Below is a small trained network, with its code and all its weights. Each question gives an input and a target symbol and asks what happens when units are switched off, that is, made to give their printed mean instead of their output.

import numpy as np


def w(rows, s, z=0):
    codes = np.array(rows[::2]) - 128.0
    scale = np.full(codes.shape[1], s)
    scale[-1] = z or s
    return codes * scale


def f(y):
    return y / 2 * (1 + np.tanh(0.7978845608 * (y + 0.044715 * y**3)))


def softmax(a):
    e = np.exp(a - a.max(-1, keepdims=True))
    return e / e.sum(-1, keepdims=True)


def log_softmax(a):
    a = a - a.max(-1, keepdims=True)
    return a - np.log(np.exp(a).sum(-1, keepdims=True))


def net(x, mask):
    ids = ['βγδεζηθπσφ'.index(c) for c in x.split()]
    T = len(ids)
    res = E[ids] + P[:T]
    q, k, v = (res @ M[0].T for M in (Q, K, V))
    z = softmax(np.where(np.tri(T) > 0, q @ k.T / 4**0.5, -1e9)) @ v
    res = res + np.where(mask[0], z, O[0][:, -1]) @ O[0][:, :-1]
    y = f(res @ A[0][:, :-1].T + A[0][:, -1])
    res = res + np.where(mask[1:25], y, B[0][:, -1]) @ B[0][:, :-1]
    return log_softmax(res[-1] @ U[:, :-1].T + U[:, -1])


Q, K, V, O, A, B = {}, {}, {}, {}, {}, {}
E = w([
[135,125,247,74],'β',
[90,27,189,33],'γ',
[131,117,170,24],'δ',
[184,156,142,83],'ε',
[115,11,12,150],'ζ',
[200,170,231,175],'η',
[197,172,76,158],'θ',
[164,210,33,57],'π',
[97,76,109,249],'σ',
[25,103,151,69],'φ',
],0.017)
P = w([
[120,184,113,121],'0',
[127,8,148,89],'1',
[106,178,97,116],'2',
[132,16,134,104],'3',
[87,156,102,116],'4',
[155,43,135,121],'5',
[80,146,102,115],'6',
[169,60,139,143],'7',
[70,132,106,111],'8',
[172,81,141,134],'9',
],0.012)
Q[0] = w([
[3,190,122,138],'head 1',
[127,209,138,61],'head 1',
[253,97,140,166],'head 1',
[96,107,98,77],'head 1',
],0.007)
K[0] = w([
[138,124,200,82],'head 1',
[141,153,182,49],'head 1',
[180,83,143,200],'head 1',
[1,114,72,149],'head 1',
],0.014)
V[0] = w([
[103,131,168,1],'head 1',
[44,131,158,108],'head 1',
[143,63,150,187],'head 1',
[159,131,166,121],'head 1',
],0.013)
O[0] = w([
[188,80,106,186,3],'head 1',
[102,84,113,245,52],'head 1',
[76,156,207,49,216],'head 1',
[121,130,173,140,107],'head 1',
],0.012,0.0051)
A[0] = w([
[19,148,116,108,142],'neuron 1',
[129,195,141,198,254],'neuron 2',
[86,149,48,77,100],'neuron 3',
[57,82,178,52,105],'neuron 4',
[74,23,197,81,216],'neuron 5',
[114,243,48,207,91],'neuron 6',
[183,106,31,115,55],'neuron 7',
[189,233,127,196,193],'neuron 8',
[219,61,168,69,81],'neuron 9',
[98,175,201,141,187],'neuron 10',
[102,155,41,178,60],'neuron 11',
[43,138,40,164,34],'neuron 12',
[137,197,114,104,159],'neuron 13',
[28,45,112,179,11],'neuron 14',
[45,87,28,141,88],'neuron 15',
[186,160,188,29,184],'neuron 16',
[171,165,23,116,53],'neuron 17',
[222,173,41,174,103],'neuron 18',
[150,220,130,197,108],'neuron 19',
[57,108,245,143,234],'neuron 20',
[255,167,122,102,158],'neuron 21',
[143,104,124,171,183],'neuron 22',
[174,82,62,63,153],'neuron 23',
[40,214,14,187,165],'neuron 24',
],0.0086,0.0045)
B[0] = w([
[144,80,162,128,190],'neuron 1',
[66,45,119,1,146],'neuron 2',
[113,171,169,133,169],'neuron 3',
[161,186,137,140,221],'neuron 4',
[113,171,83,154,211],'neuron 5',
[73,139,127,228,150],'neuron 6',
[160,122,114,109,152],'neuron 7',
[109,102,119,73,158],'neuron 8',
[156,121,221,137,157],'neuron 9',
[127,108,63,126,182],'neuron 10',
[147,153,254,160,140],'neuron 11',
[164,165,167,67,136],'neuron 12',
[82,110,126,168,178],'neuron 13',
[153,156,84,149,153],'neuron 14',
[161,139,122,87,146],'neuron 15',
[82,132,93,139,251],'neuron 16',
[95,107,115,163,155],'neuron 17',
[161,174,121,135,167],'neuron 18',
[87,140,111,102,138],'neuron 19',
[142,106,91,130,209],'neuron 20',
[164,147,134,90,181],'neuron 21',
[95,107,128,152,147],'neuron 22',
[139,155,135,101,164],'neuron 23',
[64,103,189,161,159],'neuron 24',
],0.0091,0.017)
U = w([
[107,145,175,229,3],'β',
[29,57,166,168,80],'γ',
[123,33,135,128,234],'δ',
[183,115,91,153,91],'ε',
[105,30,42,63,33],'ζ',
[159,196,145,221,73],'η',
[159,180,199,105,111],'θ',
[198,130,58,108,117],'π',
[80,150,25,183,215],'σ',
[145,111,2,172,156],'φ',
],0.0085,0.0043)

Each question gives the input, a string of symbols that net reads in full, and the target symbol t.
The units are the heads (4 rows each of Q, K, V and O) and the neurons (one row each of A and B). Each row of codes is followed by its name. A weight is (code - 128) times the scale printed after its matrix; where a second scale follows, it is the last column's (O, A, B and U).
mask holds one flag per unit, heads first, then neurons. A switched-off unit (its flag False) gives its mean, the last column of its rows in O or B, instead of its output. The means were averaged over made-up inputs and are rounded, as every weight is.
A unit's drop is (log p(t) with every unit on - log p(t) with that unit switched off) / (log p(t) with every unit on - log p(t) with every unit switched off).
The circuit of an input: a set's keep is (log p(t) with only the set's units on - log p(t) with every unit switched off) / (log p(t) with every unit on - log p(t) with every unit switched off). Starting from the 12 units with the biggest drops (on a tie, the unit counted first), units are removed one at a time, each time the one whose removal leaves the highest keep (on an exact tie, the one counted first), for as long as the keep stays at least 0.8.
circuit, biggest first: the units of the circuit, biggest drop first
most important unit: the unit with the biggest drop
k most important neurons: the k neurons with the biggest drops, biggest first
drop when u is switched off: that unit's drop, to one decimal
input θ σ θ ε, target σ: circuit, biggest first => (neuron 16; head 1; neuron 5)
input φ δ σ ε σ δ, target σ: circuit, biggest first => (head 1; neuron 5; neuron 16)
input γ θ γ γ γ θ θ ζ, target θ: circuit, biggest first => (head 1; neuron 4)
input ζ θ ε, target π: 2 most important neurons => (neuron 21; neuron 24)
input φ θ β, target δ: 2 most important neurons => (neuron 2; neuron 5)
input β σ θ η, target σ: circuit, biggest first => (head 1; neuron 16; neuron 10; neuron 5)
input γ θ θ θ θ φ, target φ: circuit, biggest first => (head 1; neuron 14)
input θ ε θ γ, target θ: most important unit => neuron 9
input θ θ π, target η: circuit, biggest first => (head 1; neuron 11; neuron 18)
input η β σ σ β β, target σ: circuit, biggest first => (head 1; neuron 5; neuron 16; neuron 10)
input π θ δ π, target π: circuit, biggest first => (head 1; neuron 21; neuron 23; neuron 16)
input β π δ σ θ ε, target σ: 4 most important neurons => (neuron 16; neuron 5; neuron 10; neuron 20)
input θ θ θ β θ ε, target θ: circuit, biggest first => (neuron 9; head 1; neuron 20)
input θ ζ θ ε, target θ: circuit, biggest first => (neuron 9; head 1)
input θ σ θ θ θ γ, target θ: circuit, biggest first => (neuron 4)
input γ σ σ σ ε σ π, target η: circuit, biggest first => (neuron 11; head 1)
input σ σ θ γ, target σ: 3 most important neurons => (neuron 5; neuron 4; neuron 16)
input θ σ σ σ θ, target γ: drop when neuron 5 is switched off => 0.2
input σ γ η θ γ θ β θ, target θ: drop when head 1 is switched off => 0.7
input θ β β σ, target σ: drop when neuron 10 is switched off => 0.2
input ζ γ σ, target γ: most important unit => neuron 24
